Below is a small trained network, with its code and all its weights. Each question gives an input and a target symbol and asks what happens when units are switched off, that is, made to give their printed mean instead of their output.

import numpy as np


def w(rows, s, z=0):
    codes = np.array(rows[::2]) - 128.0
    scale = np.full(codes.shape[1], s)
    scale[-1] = z or s
    return codes * scale


def f(y):
    return np.maximum(y, 0)


def softmax(a):
    e = np.exp(a - a.max(-1, keepdims=True))
    return e / e.sum(-1, keepdims=True)


def log_softmax(a):
    a = a - a.max(-1, keepdims=True)
    return a - np.log(np.exp(a).sum(-1, keepdims=True))


def net(x, mask):
    ids = ['ΨΩαβγδεζλμξπστφ'.index(c) for c in x.split()]
    T = len(ids)
    res = E[ids] + P[:T]
    u = 0
    for l in range(2):
        r = res
        for j in range(3):
            rows = slice(2 * j, 2 * j + 2)
            q, k, v = (r @ M[l][rows].T for M in (Q, K, V))
            z = softmax(np.where(np.tri(T) > 0, q @ k.T / 2**0.5, -1e9)) @ v
            o = O[l][rows]
            res = res + np.where(mask[u + j], z, o[:, -1]) @ o[:, :-1]
        u += 3
        y = f(res @ A[l][:, :-1].T + A[l][:, -1])
        res = res + np.where(mask[u : u + 4], y, B[l][:, -1]) @ B[l][:, :-1]
        u += 4
    return log_softmax(res[-1] @ U[:, :-1].T + U[:, -1])


Q, K, V, O, A, B = {}, {}, {}, {}, {}, {}
E = w([
[7,98,159],'Ψ',
[140,99,58],'Ω',
[25,105,201],'α',
[250,95,158],'β',
[81,144,166],'γ',
[146,91,183],'δ',
[55,104,222],'ε',
[34,118,143],'ζ',
[113,147,118],'λ',
[72,185,6],'μ',
[133,105,62],'ξ',
[177,81,1],'π',
[120,73,83],'σ',
[94,123,231],'τ',
[134,107,48],'φ',
],0.0077)
P = w([
[121,190,130],'0',
[105,10,122],'1',
[108,9,120],'2',
[108,7,109],'3',
[111,5,113],'4',
[109,13,104],'5',
[107,8,111],'6',
[111,3,113],'7',
[110,1,116],'8',
],0.0049)
Q[0] = w([
[230,81,129],'0.h1',
[151,204,20],'0.h1',
[67,36,125],'0.h2',
[239,35,78],'0.h2',
[12,13,46],'0.h3',
[83,250,148],'0.h3',
],0.021)
K[0] = w([
[184,151,133],'0.h1',
[126,171,46],'0.h1',
[113,175,191],'0.h2',
[194,193,115],'0.h2',
[162,168,251],'0.h3',
[71,64,146],'0.h3',
],0.029)
V[0] = w([
[149,195,151],'0.h1',
[156,204,141],'0.h1',
[88,96,67],'0.h2',
[60,89,97],'0.h2',
[98,1,114],'0.h3',
[130,176,151],'0.h3',
],0.0081)
O[0] = w([
[164,196,113,16],'0.h1',
[180,189,91,3],'0.h1',
[53,33,52,101],'0.h2',
[2,101,99,102],'0.h2',
[44,136,212,146],'0.h3',
[172,152,108,112],'0.h3',
],0.0047,0.0021)
A[0] = w([
[2,105,87,184],'0.n1',
[151,89,203,99],'0.n2',
[65,206,201,249],'0.n3',
[61,197,36,174],'0.n4',
],0.01,0.0013)
B[0] = w([
[11,167,129,253],'0.n1',
[174,104,222,204],'0.n2',
[50,162,161,148],'0.n3',
[40,94,41,169],'0.n4',
],0.012,0.0057)
Q[1] = w([
[148,96,72],'1.h1',
[117,185,219],'1.h1',
[174,251,93],'1.h2',
[105,140,175],'1.h2',
[166,145,71],'1.h3',
[105,177,201],'1.h3',
],0.027)
K[1] = w([
[163,101,147],'1.h1',
[98,195,82],'1.h1',
[70,6,180],'1.h2',
[89,167,186],'1.h2',
[101,68,104],'1.h3',
[99,212,156],'1.h3',
],0.024)
V[1] = w([
[159,80,127],'1.h1',
[129,118,109],'1.h1',
[114,20,28],'1.h2',
[199,252,1],'1.h2',
[146,220,120],'1.h3',
[59,7,140],'1.h3',
],0.0095)
O[1] = w([
[129,162,96,36],'1.h1',
[127,138,130,142],'1.h1',
[116,252,123,141],'1.h2',
[140,133,28,193],'1.h2',
[113,55,153,50],'1.h3',
[134,218,134,254],'1.h3',
],0.012,0.0038)
A[1] = w([
[119,171,81,89],'1.n1',
[247,157,171,1],'1.n2',
[204,179,155,140],'1.n3',
[159,122,59,58],'1.n4',
],0.013,0.0047)
B[1] = w([
[176,97,155,254],'1.n1',
[5,78,49,191],'1.n2',
[179,89,137,194],'1.n3',
[117,114,59,168],'1.n4',
],0.016,0.011)
U = w([
[68,168,178,17],'Ψ',
[153,178,105,106],'Ω',
[146,175,118,249],'α',
[156,185,114,182],'β',
[87,185,130,177],'γ',
[154,179,105,151],'δ',
[171,127,226,140],'ε',
[139,154,127,98],'ζ',
[132,128,173,182],'λ',
[208,223,74,124],'μ',
[164,52,54,142],'ξ',
[116,149,201,69],'π',
[41,183,141,1],'σ',
[235,99,213,169],'τ',
[34,231,1,12],'φ',
],0.0072,0.0043)

Each question gives the input, a string of symbols that net reads in full, and the target symbol t.
The units are the heads (2 rows each of Q, K, V and O) and the neurons (one row each of A and B). Each row of codes is followed by its name. A weight is (code - 128) times the scale printed after its matrix; where a second scale follows, it is the last column's (O, A, B and U).
mask holds one flag per unit, layer by layer, with each layer's heads first. A switched-off unit (its flag False) gives its mean, the last column of its rows in O or B, instead of its output. The means were averaged over made-up inputs and are rounded, as every weight is.
A unit's drop is (log p(t) with every unit on - log p(t) with that unit switched off) / (log p(t) with every unit on - log p(t) with every unit switched off).
unit that matters most: the unit with the biggest drop
k most important neurons: the k neurons with the biggest drops, biggest first
top k neurons in layer l: the k neurons of layer l with the biggest drops, biggest first
heads that matter: for each layer, one digit per head in row order, 1 if its drop is at least 0.15 and else 0, layers parted by /
drop of u: that unit's drop, to one decimal
input Ψ β β β φ Ψ, target Ψ: heads that matter	000 / 010
input φ β δ π, target μ: 3 most important neurons	(1.n1, 1.n2, 0.n2)
input μ σ α δ β ζ ε ξ, target μ: heads that matter	000 / 011
input β α τ δ μ β β γ μ, target φ: most important neuron	(1.n3)
input μ γ μ ε α δ β β ξ, target μ: 2 most important neurons	(0.n4, 1.n1)
input τ σ ε α τ β δ β, target τ: 3 most important neurons	(1.n4, 0.n2, 0.n3)
input Ψ β β γ Ψ, target σ: heads that matter	010 / 000
input μ β β ε β δ β ζ, target μ: 2 most important neurons	(0.n4, 1.n1)
input ε μ μ β β β μ π δ, target τ: 2 most important neurons	(0.n4, 1.n2)
input μ β μ β β Ψ β σ σ, target μ: 3 most important neurons	(0.n4, 1.n1, 1.n2)
input β β ε π β π, target μ: heads that matter	010 / 010
input λ β μ π μ β μ β Ψ, target φ: 2 most important neurons	(0.n1, 1.n1)
input σ ε Ψ, target σ: top 2 neurons in layer 0	(0.n1, 0.n3)
input μ β τ β β δ φ, target μ: unit that matters most	1.n1
input μ τ τ τ β β β Ω, target μ: 3 most important neurons	(1.n1, 0.n4, 0.n2)
input ε β σ δ δ β δ, target ε: top 2 neurons in layer 1	(1.n1, 1.n3)
input μ ε μ, target μ: top 2 neurons in layer 1	(1.n1, 1.n2)
input δ μ τ δ φ β β τ, target ε: top 2 neurons in layer 1	(1.n2, 1.n4)
input ζ μ β β μ α, target σ: 2 most important neurons	(0.n1, 1.n1)
input ε Ω Ψ β τ ζ μ δ, target τ: unit that matters most	1.h2
input μ δ λ β, target μ: 4 most important neurons	(0.n4, 1.n1, 1.n3, 0.n2)
input μ β μ, target φ: top 2 neurons in layer 0	(0.n1, 0.n2)
input ζ β β σ β τ ζ, target σ: 2 most important neurons	(0.n1, 1.n1)
input Ψ ξ π μ μ τ τ ε ε, target Ψ: top 2 neurons in layer 0	(0.n1, 0.n3)
input β β Ψ μ γ β, target ξ: drop of 0.h2	0.2
input β τ ζ β β μ π Ω γ, target ξ: drop of 1.h3	1.1
